Below are the code and all the weights of a small trained network. Each question names an input and a class and asks about switching units off, where a switched-off unit gives its printed mean instead of its output.

import numpy as np


def w(rows, s, z=0):
    codes = np.array(rows[::2]) - 128.0
    scale = np.full(codes.shape[1], s)
    scale[-1] = z or s
    return codes * scale


def norm(h):
    return h / np.sqrt((h * h).mean(-1, keepdims=True) + 1e-5)


def f(y):
    return np.maximum(y, 0)


def log_softmax(a):
    a = a - a.max(-1, keepdims=True)
    return a - np.log(np.exp(a).sum(-1, keepdims=True))


def net(x, mask):
    res = np.array(x, float).reshape(1, 2) / 4 @ E
    u = 0
    for l in range(3):
        y = f(norm(res) @ A[l][:, :-1].T + A[l][:, -1])
        res = res + np.where(mask[u : u + 6], y, B[l][:, -1]) @ B[l][:, :-1]
        u += 6
    return log_softmax(norm(res)[-1] @ U[:, :-1].T + U[:, -1])


A, B = {}, {}
E = w([
[205,184,143,155,252],'x0',
[130,123,34,1,106],'x1',
],0.0072)
A[0] = w([
[30,136,62,98,80,74],'L0N0',
[82,84,149,2,106,17],'L0N1',
[60,237,158,66,168,7],'L0N2',
[70,122,131,244,61,55],'L0N3',
[156,183,73,126,227,77],'L0N4',
[93,101,201,125,73,92],'L0N5',
],0.0075,0.0018)
B[0] = w([
[108,170,126,136,71,249],'L0N0',
[111,112,158,127,71,240],'L0N1',
[149,74,166,129,86,156],'L0N2',
[159,132,117,107,167,253],'L0N3',
[149,156,172,5,108,254],'L0N4',
[65,162,83,148,158,214],'L0N5',
],0.011,0.0044)
A[1] = w([
[145,121,86,25,104,139],'L1N0',
[99,140,131,228,166,6],'L1N1',
[163,236,245,170,175,132],'L1N2',
[87,218,175,172,199,95],'L1N3',
[109,139,254,68,140,40],'L1N4',
[177,181,67,12,43,237],'L1N5',
],0.0067,0.0022)
B[1] = w([
[202,68,164,180,254,197],'L1N0',
[199,58,209,115,100,158],'L1N1',
[57,109,90,135,71,202],'L1N2',
[146,93,151,206,69,179],'L1N3',
[128,109,116,171,127,172],'L1N4',
[116,165,126,157,165,254],'L1N5',
],0.0086)
A[2] = w([
[129,3,118,172,96,240],'L2N0',
[101,68,169,109,91,100],'L2N1',
[124,122,190,71,141,163],'L2N2',
[92,112,228,130,109,6],'L2N3',
[200,179,182,102,122,30],'L2N4',
[156,165,181,72,111,153],'L2N5',
],0.012,0.0023)
B[2] = w([
[125,170,218,165,178,254],'L2N0',
[155,100,122,136,193,195],'L2N1',
[180,139,102,71,251,189],'L2N2',
[126,127,119,94,160,197],'L2N3',
[163,119,127,72,164,199],'L2N4',
[210,71,44,119,142,195],'L2N5',
],0.012,0.0071)
U = w([
[133,140,251,204,202,205],'0',
[158,105,32,75,91,88],'1',
[157,121,123,160,132,1],'2',
[236,111,114,60,235,173],'3',
[25,140,140,143,61,210],'4',
],0.015,0.0053)

Each question gives the input, the list of numbers given to net, and the class t.
The units are the neurons (one row each of A and B). Each row of codes is followed by its name. A weight is (code - 128) times the scale printed after its matrix; where a second scale follows, it is the last column's (A, B and U).
mask holds one flag per neuron, layer by layer. A switched-off neuron (its flag False) gives its mean, the last column of its row in B, instead of its output. The means were averaged over made-up inputs and are rounded, as every weight is.
A unit's drop is (log p(t) with every unit on - log p(t) with that unit switched off) / (log p(t) with every unit on - log p(t) with every unit switched off).
The circuit of an input: a set's keep is (log p(t) with only the set's units on - log p(t) with every unit switched off) / (log p(t) with every unit on - log p(t) with every unit switched off). Starting from the 12 units with the biggest drops (on a tie, the unit counted first), units are removed one at a time, each time the one whose removal leaves the highest keep (on an exact tie, the one counted first), for as long as the keep stays at least 0.8.
units of the circuit, in order: the units of the circuit, biggest drop first
unit that matters most: the unit with the biggest drop
top k neurons: the k neurons with the biggest drops, biggest first
k most important neurons of layer l: the k neurons of layer l with the biggest drops, biggest first
drop of u: that unit's drop, to one decimal
input [-3,6], class 1: unit that matters most : L1N3
input [-1,4], class 1: 4 most important neurons of layer 1 : L1N3, L1N2, L1N5, L1N1
input [1,-1], class 0: top 3 neurons : L1N4, L1N2, L0N3
input [-4,1], class 4: top 2 neurons : L0N0, L0N4
input [-5,8], class 1: top 3 neurons : L0N0, L1N3, L1N2
input [-3,4], class 4: units of the circuit, in order : L0N4, L0N0, L2N2, L2N5
input [-2,4], class 1: 2 most important neurons of layer 2 : L2N0, L2N2
input [-2,5], class 1: top 4 neurons : L1N3, L2N0, L0N0, L1N2
input [-8,0], class 4: 2 most important neurons of layer 0 : L0N0, L0N5
input [-2,1], class 4: drop of L0N0 : 0.3
input [-3,3], class 4: drop of L0N0 : 0.7
input [-4,3], class 4: drop of L0N4 : 0.7
